Below is a small trained network, with its code and all its weights. Each question gives an input and a target symbol and asks what happens when units are switched off, that is, made to give their printed mean instead of their output.

import numpy as np


def w(rows, s, z=0):
    codes = np.array(rows[::2]) - 128.0
    scale = np.full(codes.shape[1], s)
    scale[-1] = z or s
    return codes * scale


def norm(h):
    return h / np.sqrt((h * h).mean(-1, keepdims=True) + 1e-5)


def f(y):
    return y / 2 * (1 + np.tanh(0.7978845608 * (y + 0.044715 * y**3)))


def softmax(a):
    e = np.exp(a - a.max(-1, keepdims=True))
    return e / e.sum(-1, keepdims=True)


def log_softmax(a):
    a = a - a.max(-1, keepdims=True)
    return a - np.log(np.exp(a).sum(-1, keepdims=True))


def net(x, mask):
    ids = ['ΓΣΨαδεζηλξπφω'.index(c) for c in x.split()]
    T = len(ids)
    res = E[ids] + P[:T]
    r = norm(res)
    for j in range(2):
        rows = slice(3 * j, 3 * j + 3)
        q, k, v = (r @ M[0][rows].T for M in (Q, K, V))
        z = softmax(np.where(np.tri(T) > 0, q @ k.T / 3**0.5, -1e9)) @ v
        o = O[0][rows]
        res = res + np.where(mask[j], z, o[:, -1]) @ o[:, :-1]
    y = f(norm(res) @ A[0][:, :-1].T + A[0][:, -1])
    res = res + np.where(mask[2:18], y, B[0][:, -1]) @ B[0][:, :-1]
    return log_softmax(norm(res)[-1] @ U[:, :-1].T + U[:, -1])


Q, K, V, O, A, B = {}, {}, {}, {}, {}, {}
E = w([
[152,103,60,222,211,120,178,125,155,64,101],'Γ',
[101,146,228,54,81,78,147,184,192,103,159],'Σ',
[173,79,73,171,172,110,174,153,128,62,119],'Ψ',
[176,148,62,176,155,153,247,189,130,110,113],'α',
[204,145,48,153,97,131,223,187,54,107,150],'δ',
[183,186,98,147,169,96,123,205,69,1,118],'ε',
[159,118,124,150,138,104,128,27,18,72,105],'ζ',
[144,171,180,134,178,115,134,87,121,38,56],'η',
[200,141,168,93,235,111,70,150,91,161,168],'λ',
[179,208,127,110,200,106,65,182,154,169,85],'ξ',
[170,103,146,85,131,104,149,87,153,167,69],'π',
[190,122,97,76,78,56,68,168,109,141,88],'φ',
[126,199,127,103,62,118,115,140,140,174,64],'ω',
],0.0031)
P = w([
[139,91,117,253,129,75,124,123,147,143,105],'0',
[159,75,146,133,162,153,118,161,65,139,39],'1',
[200,166,123,140,150,85,135,81,118,152,131],'2',
[183,140,91,71,169,195,121,86,120,96,146],'3',
[101,161,103,27,220,112,193,119,58,113,130],'4',
[103,130,32,36,189,240,134,86,126,40,186],'5',
],0.0031)
Q[0] = w([
[25,127,70,86,159,153,151,108,102,110,130],'h1',
[170,129,78,96,132,231,88,91,152,101,123],'h1',
[76,103,172,176,84,152,112,138,164,117,205],'h1',
[138,143,79,67,210,99,134,116,74,139,52],'h2',
[6,106,150,147,132,117,174,171,125,119,192],'h2',
[145,139,195,155,96,44,150,144,124,162,112],'h2',
],0.013)
K[0] = w([
[201,192,77,39,178,133,160,87,148,74,167],'h1',
[136,133,123,30,129,229,111,183,66,130,60],'h1',
[124,19,122,193,175,180,171,125,137,26,127],'h1',
[144,183,205,21,60,63,123,71,201,133,181],'h2',
[198,162,16,180,200,154,189,88,142,90,193],'h2',
[90,115,137,254,101,52,128,145,170,170,150],'h2',
],0.01)
V[0] = w([
[128,130,85,87,102,61,50,192,164,183,121],'h1',
[86,250,120,148,96,167,176,133,163,132,42],'h1',
[131,110,173,141,225,156,151,139,195,196,162],'h1',
[71,191,161,166,182,152,45,83,90,132,131],'h2',
[112,92,150,98,137,144,158,44,193,188,83],'h2',
[135,144,225,117,162,127,122,208,224,79,142],'h2',
],0.011)
O[0] = w([
[73,184,73,118,120,194,3,132,109,143,136,101],'h1',
[232,52,34,69,108,93,102,156,198,153,68,119],'h1',
[187,154,176,188,124,215,145,232,112,92,147,1],'h1',
[159,184,208,96,136,203,143,68,163,93,51,208],'h2',
[207,44,167,135,73,135,76,98,144,103,206,49],'h2',
[149,149,100,170,206,98,203,47,218,197,205,140],'h2',
],0.0048,0.0033)
A[0] = w([
[26,154,115,134,98,146,13,95,127,127,172,33],'n1',
[147,109,184,141,176,81,107,42,129,119,151,100],'n2',
[65,57,109,171,98,98,106,145,85,152,124,98],'n3',
[136,104,107,52,56,120,85,115,182,176,94,17],'n4',
[106,114,194,64,112,132,124,167,106,95,64,112],'n5',
[195,49,187,149,68,197,92,140,112,124,222,4],'n6',
[141,195,73,135,148,255,99,120,206,131,112,32],'n7',
[158,76,113,107,117,143,42,126,170,99,146,92],'n8',
[145,52,107,120,117,120,112,236,209,130,137,85],'n9',
[182,78,225,129,104,90,167,77,203,158,77,7],'n10',
[165,107,125,125,202,175,137,190,124,149,99,114],'n11',
[87,180,211,181,99,198,157,91,158,138,150,45],'n12',
[90,85,99,242,142,183,115,163,199,148,118,100],'n13',
[62,133,107,177,141,173,110,183,68,140,124,112],'n14',
[156,76,188,181,61,118,119,170,168,78,149,102],'n15',
[123,144,195,166,99,106,188,159,91,118,169,136],'n16',
],0.0072,0.0029)
B[0] = w([
[67,199,37,56,73,211,119,62,62,91,166,203],'n1',
[177,96,135,102,133,157,195,145,138,151,138,183],'n2',
[171,116,177,100,84,155,160,142,159,173,156,158],'n3',
[138,42,109,106,201,152,76,176,186,160,81,144],'n4',
[164,71,111,224,138,153,107,70,110,200,148,156],'n5',
[155,99,193,91,208,2,81,158,53,127,212,141],'n6',
[174,183,194,142,20,33,86,144,141,201,84,157],'n7',
[85,136,148,102,192,133,119,163,139,162,73,148],'n8',
[160,163,97,187,152,195,135,156,79,71,150,144],'n9',
[216,168,132,26,144,170,165,94,144,124,186,255],'n10',
[86,186,152,111,86,105,122,92,147,100,134,149],'n11',
[96,98,141,109,181,206,170,227,53,215,113,158],'n12',
[156,138,126,132,121,153,64,68,119,136,127,126],'n13',
[134,91,160,72,113,108,145,96,188,111,166,191],'n14',
[99,205,122,114,177,38,78,113,101,110,92,142],'n15',
[81,111,114,128,136,168,60,123,202,72,113,158],'n16',
],0.0086,0.0064)
U = w([
[130,155,134,177,139,139,81,95,155,43,105,7],'Γ',
[144,138,79,216,161,126,99,98,171,213,196,4],'Σ',
[67,64,177,154,83,113,121,132,253,79,178,167],'Ψ',
[174,130,48,209,88,152,165,199,90,62,143,118],'α',
[108,45,124,110,35,77,191,201,102,180,141,56],'δ',
[48,168,85,147,192,35,206,125,131,149,57,155],'ε',
[135,44,170,203,99,143,128,26,59,119,57,140],'ζ',
[223,139,152,55,155,161,201,62,170,113,146,179],'η',
[87,146,201,160,190,240,152,205,91,165,126,129],'λ',
[162,214,189,147,32,78,88,145,146,206,81,152],'ξ',
[146,102,179,109,189,49,61,163,54,96,194,135],'π',
[59,172,73,62,54,179,80,82,70,111,168,153],'φ',
[147,60,58,93,164,159,47,183,166,162,47,143],'ω',
],0.0051,0.0015)

Each question gives the input, a string of symbols that net reads in full, and the target symbol t.
The units are the heads (3 rows each of Q, K, V and O) and the neurons (one row each of A and B). Each row of codes is followed by its name. A weight is (code - 128) times the scale printed after its matrix; where a second scale follows, it is the last column's (O, A, B and U).
mask holds one flag per unit, heads first, then neurons. A switched-off unit (its flag False) gives its mean, the last column of its rows in O or B, instead of its output. The means were averaged over made-up inputs and are rounded, as every weight is.
A unit's drop is (log p(t) with every unit on - log p(t) with that unit switched off) / (log p(t) with every unit on - log p(t) with every unit switched off).
The circuit of an input: a set's keep is (log p(t) with only the set's units on - log p(t) with every unit switched off) / (log p(t) with every unit on - log p(t) with every unit switched off). Starting from the 12 units with the biggest drops (on a tie, the unit counted first), units are removed one at a time, each time the one whose removal leaves the highest keep (on an exact tie, the one counted first), for as long as the keep stays at least 0.8.
units of the circuit, in order: the units of the circuit, biggest drop first
most important unit: the unit with the biggest drop
k most important neurons: the k neurons with the biggest drops, biggest first
heads that matter: for each layer, one digit per head in row order, 1 if its drop is at least 0.15 and else 0, layers parted by /
input ζ η Γ φ φ δ, target φ: most important unit : h1
input η η Σ ζ η, target Σ: heads that matter : 11
input Γ ε π ε ζ, target π: heads that matter : 01
input α ε δ φ ε Γ, target φ: heads that matter : 10
input η λ α, target λ: units of the circuit, in order : [h1 n12]
input Ψ η Ψ ε ω α, target ω: units of the circuit, in order : [h1 n4]
input α φ ζ Ψ, target φ: heads that matter : 10
input η η λ ε, target λ: heads that matter : 10
input Ψ α Ψ Γ, target α: units of the circuit, in order : [h1 h2 n9]
input η η φ π Σ, target φ: heads that matter : 10
input Σ ε ε Σ, target ε: units of the circuit, in order : [h2 n10]
input η ε η π, target π: heads that matter : 01
input ω η Ψ, target ω: heads that matter : 10
input η ζ δ φ, target φ: heads that matter : 10
input Ψ π δ, target π: units of the circuit, in order : [h2 n6]
input ξ η ε, target ξ: units of the circuit, in order : [h1 n7]
input α ε α, target ε: heads that matter : 01
input Ψ η ξ ζ α Σ, target ζ: most important unit : h2
input λ η η Σ Ψ Ψ, target Σ: heads that matter : 01
input α π η ε, target π: heads that matter : 01
input α δ Γ η φ φ, target φ: most important unit : h1
input η η φ λ, target φ: units of the circuit, in order : [h1 n1]
input η Ψ ε δ ε ε, target ε: 2 most important neurons : [n10 n1]
